Each row is followed by its class.
-199 -21 -69 36 -56 -181 -351 -430 -256 -295 293 81 -341 -31 -138 -155
 475 81 -266 -47 367 -185 -5 -140 37 -8 27 102 -154 -382 -92 -206 120
 -448 206 -62 -38 -152 -45 329 94 -> z_612
131 162 123 -85 -138 200 -65 271 -210 191 86 43 -271 -53 103 515 -28
 -175 109 264 -49 26 143 357 101 -9 98 -42 97 -106 -175 -110 206 -76 189
 -34 28 -1 -167 -163 16 -> z_820
-48 542 349 -2 20 -66 131 -55 142 157 -224 50 41 47 91 -205 -292 -161
 116 270 88 437 220 -73 112 -147 3 -284 -186 246 41 -56 96 66 -310 56 84
 -92 -189 110 -17 -> z_400
-34 -136 -183 -210 57 368 25 73 162 -231 -212 -212 219 -278 189 63 -236
 -67 -115 -32 -388 211 -433 159 -249 197 415 -509 -61 7 -172 -25 145 345
 238 -12 277 83 -63 -46 -206 -> z_233
371 510 -86 468 -481 538 436 -195 139 40 328 436 156 -104 166 516 -77
 -47 203 -283 -105 -59 -535 290 122 21 137 75 413 -60 -119 -193 -253 -10
 -204 77 402 -89 101 -278 4 -> z_78
-301 -356 -179 -306 -22 74 -295 2 -46 -185 102 -56 -78 40 238 -131 252
 323 -217 -43 -94 128 -38 173 -146 229 -18 -214 -93 -236 -141 -79 32 193
 3 101 -1 9 -318 368 -123 -> z_517
491 398 -26 352 -426 440 116 78 -194 101 -287 160 22 113 -124 460 -242
 23 274 456 31 21 111 219 123 99 247 -92 93 279 44 -118 -170 -161 -179
 -205 349 -251 155 -338 384 -> z_849
95 39 -152 -232 -137 12 39 80 -33 177 -227 -143 188 41 -26 74 -315 25 26
 29 30 232 -48 136 1 -62 -95 44 -97 196 225 56 -221 167 -267 -38 27 54
 -12 161 147 -> z_319
93 -206 -391 -266 424 -179 -35 -30 -315 43 -327 -6 309 -290 -166 -8 -266
 -182 -245 533 -5 108 190 -105 -117 -93 207 -55 -414 173 -14 77 241 -48
 -22 -4 75 3 90 -61 -27 -> z_464
-571 639 828 263 -94 -155 -30 -268 305 18 -160 187 -219 190 -11 -485 -64
 -156 84 -208 120 -179 325 -434 249 -258 296 -323 -15 307 259 -132 108
 -72 -165 -301 117 239 267 279 24 -> z_301
55 -249 -68 -122 4 -69 -29 -63 -79 34 74 -81 38 -97 -178 -148 207 -181
 109 123 158 -96 53 -158 -98 -57 258 125 12 -23 -11 119 162 -269 -135
 221 -157 8 -109 9 268 -> z_849
419 100 120 27 -633 58 66 -115 374 425 65 -155 -38 340 -9 38 -229 175
 373 -187 46 284 67 303 44 52 -466 156 298 1 341 -71 -335 -5 -111 44
 -334 62 -214 209 -68 -> z_820
-427 -221 -51 -191 215 -119 -369 -1 -151 -78 -88 -214 207 -413 -211 -146
 -7 -23 -58 275 46 127 137 -477 -66 -311 219 -165 -438 95 -125 84 364
 -263 213 -29 137 10 1 -100 -3 -> z_517
-289 22 -9 -240 342 -63 186 159 -168 -116 -238 -5 -42 -1 99 -324 -155 68
 -63 160 -188 99 -69 -66 252 49 393 -130 -359 156 -94 -207 134 19 10 149
 40 -15 162 -59 77 -> z_612
-445 -280 -272 -308 -290 -16 -109 -155 -187 -89 176 139 -85 -231 -79 125
 296 111 -28 -64 -46 171 -190 -76 -162 16 492 94 -236 -189 -212 -141 220
 -235 229 -117 242 -60 141 22 40 -> z_233
216 291 69 241 -254 246 4 -131 8 -146 280 -40 -228 115 98 279 151 -36
 -128 -387 -45 -57 -70 255 -198 180 -61 6 197 -43 21 -91 -72 284 312 -18
 187 28 -253 237 -129 -> z_612
-252 145 -3 -293 -479 -94 -363 -219 -132 -195 -325 -5 -71 180 -20 -14
 -132 427 -220 145 -46 224 162 -311 231 -3 -49 91 -81 4 285 60 87 -40
 301 -129 103 -123 447 134 -99 -> z_820
96 -90 -313 71 -183 77 -159 119 -534 53 211 108 -3 -47 71 708 405 209
 -252 233 -102 -117 40 284 -42 188 101 340 124 -123 -201 -88 -58 -1 526
 -97 176 -110 57 49 -42 -> z_517
-53 403 3 406 615 113 188 14 31 -105 -118 48 74 -132 234 50 -278 -269 91
 219 111 290 64 16 141 -52 -174 -120 43 -113 -253 -124 111 -43 79 270 36
 -49 -477 53 -131 -> z_820
290 159 -624 226 349 346 119 -55 211 -80 16 108 122 49 -111 227 171 -21
 -128 281 -14 139 76 231 -122 -2 -145 -17 88 136 199 108 -387 200 -167
 -108 249 228 -27 15 -385 -> z_452
107 -4 193 309 -250 8 40 -44 -424 -84 1 51 -239 -309 154 103 369 -285 28
 121 158 -157 97 126 -226 197 347 181 -47 -154 -323 -283 347 -170 79 266
 127 -120 -536 303 516 -> z_319
-171 -383 -410 -392 94 -167 -11 21 -52 -127 -224 -329 154 265 -156 -493
 -195 491 106 62 -155 238 105 -54 227 -228 63 -153 -400 191 207 -185
 -206 -4 -327 -53 -59 -250 295 245 -154 -> z_464
388 295 -14 27 -164 -60 -90 -253 130 112 9 114 -79 120 40 143 91 -144 19
 -46 79 75 -85 177 17 151 -58 60 180 -190 118 -43 -194 13 32 8 -113 138
 -92 237 -73 -> z_849
-167 -237 139 -90 -58 20 -163 163 -1 -21 75 -357 -65 -14 76 -62 -44 129
 139 -414 -51 -28 -364 -137 55 84 244 -191 -156 -77 -111 -150 34 -60 303
 134 -4 -202 39 -166 129 -> z_856
-4 -2 145 15 -441 -152 160 -185 51 238 -262 -98 -35 99 20 -338 -273 143
 178 7 57 176 -98 -75 250 38 333 -56 -203 239 276 -183 123 -224 -241 31
 -52 -300 4 208 232 -> z_612
-126 -48 43 -92 27 -38 42 151 80 72 2 20 -14 129 28 -8 -75 23 160 -82
 -40 85 111 66 -20 -13 -21 -123 6 70 -17 48 28 27 -80 -74 -110 -37 -43
 -10 47 -> z_464
-105 306 135 352 212 189 -108 72 114 -100 -182 -325 -79 -76 218 212 -133
 -126 125 264 139 236 439 -134 -81 81 -164 -473 -307 280 235 162 246
 -122 251 -278 230 -108 -570 144 98 -> z_849
-426 -263 -330 -246 -419 178 -214 -35 -74 -164 -221 -30 278 -213 59 183
 16 106 -13 35 -198 58 -132 -79 -45 143 736 -281 -116 143 40 -216 -245
 -14 94 -228 103 115 37 183 -149 -> z_452
-25 -601 -203 -285 -265 -89 -146 78 49 128 -348 -256 176 -323 -205 -352
 -396 129 226 -100 -32 121 99 -291 89 -91 410 -276 -299 118 261 -106 -4
 -69 -303 21 -227 -330 -84 178 95 -> z_78
21 -493 -141 -106 -176 -189 -138 -123 67 76 -69 -7 106 -293 -61 -121 41
 -86 -28 -123 51 15 -89 -99 -188 8 168 -72 -81 -146 -69 -124 148 -93 9
 13 -66 -32 -167 243 109 -> z_400
-160 61 268 -64 -70 61 77 -79 25 -96 92 85 -59 -2 -14 -24 90 -114 -4 -19
 12 -71 -10 -120 -71 -21 383 -178 -183 -18 -170 -171 196 -27 187 2 128
 -26 141 -72 81 -> z_481
-400 -235 185 -249 -88 -388 -17 120 -410 165 124 -168 255 -97 -18 15
 -338 -150 217 -29 -49 -153 -119 -102 225 -363 427 31 -145 35 -210 -91
 306 -222 -45 126 -184 -399 239 -214 214 -> z_464
-12 -35 -182 -7 4 -44 -430 -81 -273 -184 19 -202 -154 -122 -277 3 164
 -143 44 197 191 -76 48 -168 103 -86 498 -87 -98 -94 163 -1 -28 -252 49
 -64 -145 -188 -99 201 88 -> z_400
97 -47 -205 -191 226 -43 -722 112 -306 -87 -209 -418 156 -119 -117 -8
 -242 -98 125 194 84 124 -38 -148 43 -494 429 -229 -59 80 133 -24 131
 -198 58 75 -8 -211 82 220 -220 -> z_452
-221 358 -26 289 180 371 153 47 2 -145 94 150 -106 289 168 153 0 359 -74
 -83 -139 48 -59 114 70 15 -107 20 8 315 -11 155 -264 353 -231 -192 369
 94 319 -246 -310 -> z_301
-584 202 261 13 -179 -127 191 -314 -50 -5 207 324 -119 100 25 177 126
 107 -358 35 -29 -210 -168 -125 268 136 21 98 -71 -54 -110 39 -68 122
 235 -244 106 71 520 -181 22 -> z_517
-115 226 238 -224 162 -87 -318 -181 -88 -335 88 -186 -54 122 5 -157 149
 -158 -134 -101 293 -56 100 -279 21 -137 137 -127 -169 -59 -53 -138 60
 -123 69 23 -128 -24 -108 330 -270 -> z_301
196 173 225 -62 -178 99 -117 -121 152 236 -271 47 -124 -256 -71 267 -263
 -262 92 325 278 305 347 -183 -103 -167 -200 -223 222 -33 104 260 103
 -95 -93 -113 26 246 -271 88 119 -> z_464
-93 27 -245 -392 362 5 -294 59 -97 -222 -102 29 58 -343 -118 -20 -243
 -207 -252 -38 38 215 -264 -105 34 -145 436 -574 -393 -68 -198 -221 340
 -150 274 -57 80 -288 -74 93 -83 -> z_856
-340 -52 -109 -21 276 -128 -275 -325 -7 -395 536 2 -173 64 -114 -337 526
 90 -308 -329 85 -65 -276 -73 -204 -58 6 -2 -187 -104 -23 -29 286 -88
 415 -122 212 -44 98 495 -57 -> z_464
135 -621 -608 -163 -64 150 -225 184 -326 -250 434 44 -65 -115 -11 102
 690 285 -171 203 -72 -162 -148 301 -284 250 -55 145 -212 -249 -270 -250
 28 -296 102 94 -24 -139 -242 -69 68 -> z_400
525 304 -97 357 -420 171 218 -138 298 209 -65 74 149 230 -92 341 -114
 276 -7 133 -62 131 245 178 94 -95 -899 248 277 -3 248 160 -343 130 -231
 -174 289 317 60 -361 16 -> z_400
138 -144 -269 36 -130 4 249 25 -268 37 260 148 59 263 80 303 463 164
 -193 40 -302 -212 -242 387 -155 316 182 223 -145 -160 -289 -23 46 181
 176 135 62 -33 59 -78 201 -> z_319
-36 484 162 -31 -421 176 328 -137 125 -129 -71 338 108 202 127 215 136
 -191 -21 217 -120 -35 246 -18 48 -82 177 -37 192 106 -12 111 76 114
 -344 47 89 184 -69 37 -120 -> z_319
-504 -236 123 -24 156 -88 -31 -42 -134 -252 362 31 -150 -2 42 -57 226
 117 -120 -243 28 -178 24 -90 -72 -64 141 -125 -265 -121 -187 -41 167 1
 78 -278 50 -45 -28 198 64 -> z_464
-199 -217 106 158 -157 -230 148 -347 121 125 262 45 -160 157 22 -255 276
 66 19 -237 -39 -268 -115 -91 7 140 8 102 -91 -195 46 -158 118 -174 38
 22 -35 22 139 50 59 -> z_233
-62 53 -53 -111 236 -250 -11 60 -128 1 -87 -134 163 -44 2 -178 -113 -124
 -32 184 -130 -30 201 -227 77 -102 180 34 -90 133 207 12 143 -32 -57 184
 -122 50 46 12 -126 -> z_856
-170 104 30 -250 -11 -70 -455 -314 -14 -267 -14 -59 -220 73 -43 -173 313
 40 -257 -262 8 51 -216 -249 -77 205 412 -401 -340 -174 -46 -113 161 65
 531 -41 190 -30 93 576 34 -> z_856
33 68 267 32 90 6 132 14 123 -53 119 40 -134 42 -122 -315 -85 -46 8 -259
 -95 -260 -117 -10 77 -91 51 -123 61 14 10 -32 168 15 -127 -2 10 4 336
 -290 155 -> z_820
-65 89 -170 237 178 -30 -19 -199 -72 -162 294 -2 70 90 15 -123 287 12
 -175 -24 18 -242 -137 70 -77 -39 -16 156 183 -20 32 -74 -47 -180 -57 9
 -90 39 81 119 -310 -> z_820
-150 -29 27 -235 -491 -61 -255 -194 -416 -119 311 55 -198 -41 146 401
 202 94 -112 -168 174 -43 75 -100 46 -59 142 250 31 -374 -137 -93 259
 -138 265 152 29 -327 -12 198 60 -> z_319
131 -223 -201 -327 -524 -103 -196 40 -266 -1 -317 -66 257 -158 52 401
 -59 7 -50 361 -156 61 152 -24 9 -122 471 -7 144 66 88 -228 97 -187 185
 -106 -112 -78 178 199 -118 -> z_233
307 -333 -372 65 -225 -133 -19 -45 -80 364 392 -19 125 -134 -4 446 -110
 128 45 -707 -150 -137 -707 375 58 -4 -17 426 433 -513 -125 -188 -350 87
 117 13 -93 -2 228 -172 -96 -> z_849
223 -273 -220 -135 149 -147 298 81 10 70 90 -150 115 79 -7 -268 -40 -38
 60 -40 -135 -98 -136 197 -32 120 -65 166 -89 95 76 8 -21 86 -167 224
 -351 -99 24 34 42 -> z_452
-148 -248 -147 73 -53 85 -401 17 66 134 -97 -371 -84 429 25 -432 -6 551
 190 18 -116 66 64 54 322 102 -182 105 -123 157 384 99 -127 123 -311 177
 174 81 28 -55 -98 -> z_301
-49 -241 -63 -357 -454 38 70 -154 305 150 134 339 271 -52 27 161 70 30
 -31 -264 -166 77 -266 -82 -298 -176 48 -113 19 -163 -319 -115 146 -37
 -35 46 50 347 87 20 -39 -> z_612
74 -285 -304 -112 -63 45 -94 -265 25 -195 103 114 -31 -110 -297 29 117
 262 -195 95 91 266 0 -23 -304 -38 -225 72 -222 -66 -88 27 -75 140 67
 -280 274 88 199 159 60 -> z_464
-535 273 198 157 107 -155 -59 -178 111 -48 29 -222 175 34 116 -361 -379
 121 179 -196 -111 187 45 -225 134 -286 -192 -232 55 161 222 -3 -62 86
 -177 -87 348 72 81 191 -121 -> z_612
-277 138 173 -358 -170 -405 -153 -111 222 205 -208 157 89 110 230 -318
 -198 -69 -64 -174 -76 29 223 -10 186 8 119 -116 -189 75 339 -156 125
 -39 44 70 -463 177 2 414 -66 -> z_856
863 123 -250 382 416 133 264 -57 78 314 163 15 313 -449 -378 237 -131
 -505 163 59 120 248 -439 247 -339 -159 116 -61 -196 -136 -295 -218 -226
 4 -58 216 215 149 -414 -346 138 -> z_481
-110 -326 -67 -284 -594 -204 211 105 -46 225 -119 -241 203 76 194 94
 -250 184 110 -502 -251 0 -367 61 172 84 259 177 148 -166 120 -119 -67
 156 -71 77 -152 -215 52 219 36 -> z_481
-103 90 162 32 48 -155 168 77 99 150 -22 -98 82 110 224 -236 -95 -44 98
 -173 -107 -24 64 58 36 -132 -232 13 21 26 61 60 202 51 -170 166 -2 -84
 -141 180 35 -> z_849
397 41 -277 -36 -278 68 -329 -104 68 -68 -426 -55 106 -42 14 162 -158
 -27 -199 114 149 142 72 245 -66 283 -391 143 246 -117 104 -6 -197 108
 293 -22 -96 -18 -164 279 -169 -> z_612
51 145 305 -56 3 -111 -17 104 7 92 192 -55 -190 -21 -82 52 -51 -21 11
 -189 -41 -90 -203 117 -27 -202 198 47 -86 -174 -43 -141 179 -103 275
 -214 -60 -23 340 -250 51 -> z_517
-90 143 416 305 -159 106 -45 -333 183 222 482 85 -192 4 -339 -2 -157 133
 -18 -372 83 -203 -240 -104 2 -245 -143 86 26 -276 -85 -8 -4 -11 439
 -263 225 99 517 -327 52 -> z_612
143 251 -195 326 623 224 366 -4 151 -164 -159 -42 265 -59 -1 -229 -97
 -229 20 365 -39 123 -73 94 -66 -44 99 -75 -94 247 -79 114 -133 185 -350
 173 130 192 -177 -87 -169 -> z_612
-59 22 -31 -17 -8 248 249 148 52 37 209 107 77 -239 172 349 -92 -30 91
 -27 -174 92 -368 74 -62 -90 -46 -117 72 -134 -277 -42 70 41 -39 63 306
 61 9 -323 86 -> z_517
-334 -292 -409 -249 450 -239 -51 -146 157 56 -438 -23 162 -141 -296 -278
 -173 -195 -83 178 139 250 7 -290 -14 -173 262 16 -342 51 118 220 167
 -35 -14 -104 137 102 171 210 40 -> z_849
-369 311 23 -18 160 112 174 -117 23 -255 472 334 -73 -4 170 206 41 33
 -236 -216 -154 -138 -224 151 86 -127 -314 -110 210 -252 -234 -111 -118
 190 58 -224 158 135 257 145 -251 -> z_78
-200 365 -64 296 155 53 18 -500 -64 -161 312 450 -210 -238 -12 193 329
 -186 -293 149 102 -346 186 -182 9 233 -111 75 -77 -102 -32 14 -148 -120
 324 -123 -85 336 207 -103 -162 -> z_452
-134 76 301 128 359 -146 219 -51 -152 65 -119 -300 -63 47 -26 -321 -264
 -139 139 378 202 83 127 -155 256 24 247 -64 -394 114 -13 -91 12 10 -237
 174 -175 -162 -116 -49 220 -> z_452
-509 245 82 266 253 -32 -414 -207 -268 -209 119 -61 -80 -241 16 -58 160
 -18 -203 -216 160 -110 42 -200 -102 8 85 -88 -236 -46 -188 -58 126 -221
 579 -54 59 -30 -128 114 -50 -> z_301
189 258 -83 -85 454 234 389 339 209 83 159 -45 459 20 36 313 -319 -88 88
 -295 -168 260 -269 254 -120 -256 -207 -175 -32 191 -238 -102 -420 291
 -30 -227 78 269 -57 -124 -409 -> z_481
202 7 124 -134 -45 67 256 153 55 254 5 -270 227 57 16 -86 -197 -166 297
 14 14 55 10 46 43 -133 275 41 -70 191 48 35 60 -9 -356 343 -190 -100
 -196 -173 44 -> z_517
-208 223 80 156 180 128 -46 -30 -79 -234 215 108 -84 24 77 39 283 -61
 -84 67 164 -30 176 -51 -10 -52 -9 -1 -104 46 -127 69 226 -141 -45 39 70
 32 -267 -75 -28 -> z_481
326 183 -148 -86 184 -20 -345 -110 -134 157 157 -28 81 -182 -156 407 -79
 -111 -187 -135 130 -11 41 32 -110 -179 -164 110 5 -138 88 48 -118 -108
 320 -161 -3 332 23 -141 -207 -> z_517
162 27 -242 147 353 -92 164 -133 -40 -17 -199 320 19 -183 40 132 58 -75
 -326 260 103 114 70 -30 -134 73 -316 139 -254 -121 -76 92 101 -12 -3 58
 124 249 -174 -35 212 -> z_78
-386 -40 -92 -5 819 42 42 306 -281 -331 177 -234 50 22 -86 -172 -318 63
 25 -95 -28 -81 -66 -270 148 -214 65 -299 -287 57 19 13 -216 138 -50
 -126 -51 -192 66 141 138 -> z_400
-474 164 88 -77 -60 -24 -43 -192 -206 -337 189 461 -226 -221 106 163 433
 11 -251 -106 8 -232 114 -198 121 178 259 -68 -174 -75 -211 -61 134 -118
 226 -239 24 212 149 109 198 -> z_481
-220 -115 37 -102 50 34 -493 -136 -206 -179 -294 -103 58 -115 -46 -2 -63
 38 -269 335 122 16 327 -313 52 -55 123 -77 -141 41 5 125 218 34 128 -98
 33 110 -24 185 -150 -> z_233
105 95 -418 164 490 116 775 150 41 88 20 100 38 -143 143 -57 -184 -255
 203 326 -249 201 -409 457 57 224 338 27 -379 42 -133 -104 167 -71 -108
 270 110 -158 -187 -407 155 -> z_612
132 39 -45 -33 -469 40 -199 -35 -129 4 73 -18 175 12 54 225 -125 133 -62
 -223 -157 -204 -69 18 233 103 -28 132 171 -122 129 -162 -132 128 182 34
 112 -70 143 -3 -47 -> z_612
-365 -321 -167 -97 -34 -94 274 208 -230 34 77 -20 119 -69 155 96 7 -16
 140 -100 -84 3 -167 98 56 82 578 28 -213 21 -112 -211 43 -63 -212 -22
 -19 -256 -222 160 145 -> z_78
443 -72 -198 -71 -19 291 -309 107 -106 -169 232 -120 58 -84 -128 170 230
 51 -65 -42 73 -39 -217 101 -244 -115 110 -83 74 -110 -100 -97 -13 -136
 139 79 157 -37 -45 -73 42 -> z_612
-500 13 377 439 167 1 -251 116 -183 -30 -89 -211 -131 -315 4 -39 -192
 -96 225 28 15 -67 -132 -366 205 -201 537 -113 -57 -165 -195 104 344
 -124 283 107 78 -242 -44 -278 289 -> z_849
135 -446 40 -327 -76 -222 -408 22 -24 -157 -434 -376 -189 -109 -195 -162
 121 -269 -163 308 51 116 -150 4 -357 288 577 -350 -389 -99 -66 -331 205
 -32 469 -138 -99 66 -243 439 180 -> z_856
59 255 317 79 160 18 273 404 37 518 133 14 -10 168 -4 -12 -422 -144 398
 72 -76 121 189 454 154 -392 -108 51 12 91 -188 -123 346 -114 -222 138
 -81 -78 -153 -425 94 -> z_301
-294 191 -62 216 461 -34 241 -193 -227 -267 123 71 86 -337 110 59 -59
 -237 -80 -30 -14 -132 7 -210 35 -18 146 11 -154 -170 -294 -51 120 -111
 153 97 163 -32 -18 -255 -175 -> z_78
-159 -408 -458 -317 91 -114 -24 160 -175 29 301 17 397 -261 -29 71 72
 -158 69 -14 -124 -75 -125 82 -147 -230 306 187 -30 -16 -180 34 225 -175
 -228 181 -267 35 -77 -72 -17 -> z_400
104 -422 -300 -418 -40 -178 674 -83 456 126 -33 285 160 -134 -88 -312
 -28 -203 159 -98 -244 151 -545 179 -150 -65 368 -213 -83 -94 -231 -315
 168 -146 -171 74 -143 -78 219 193 82 -> z_517
216 222 -160 33 305 129 157 -54 -152 -141 384 -186 56 204 -112 33 -48 60
 158 -187 22 -77 -73 -54 110 -284 -134 56 15 -143 -84 44 -241 56 -292
 150 -61 -152 126 -46 -191 -> z_452
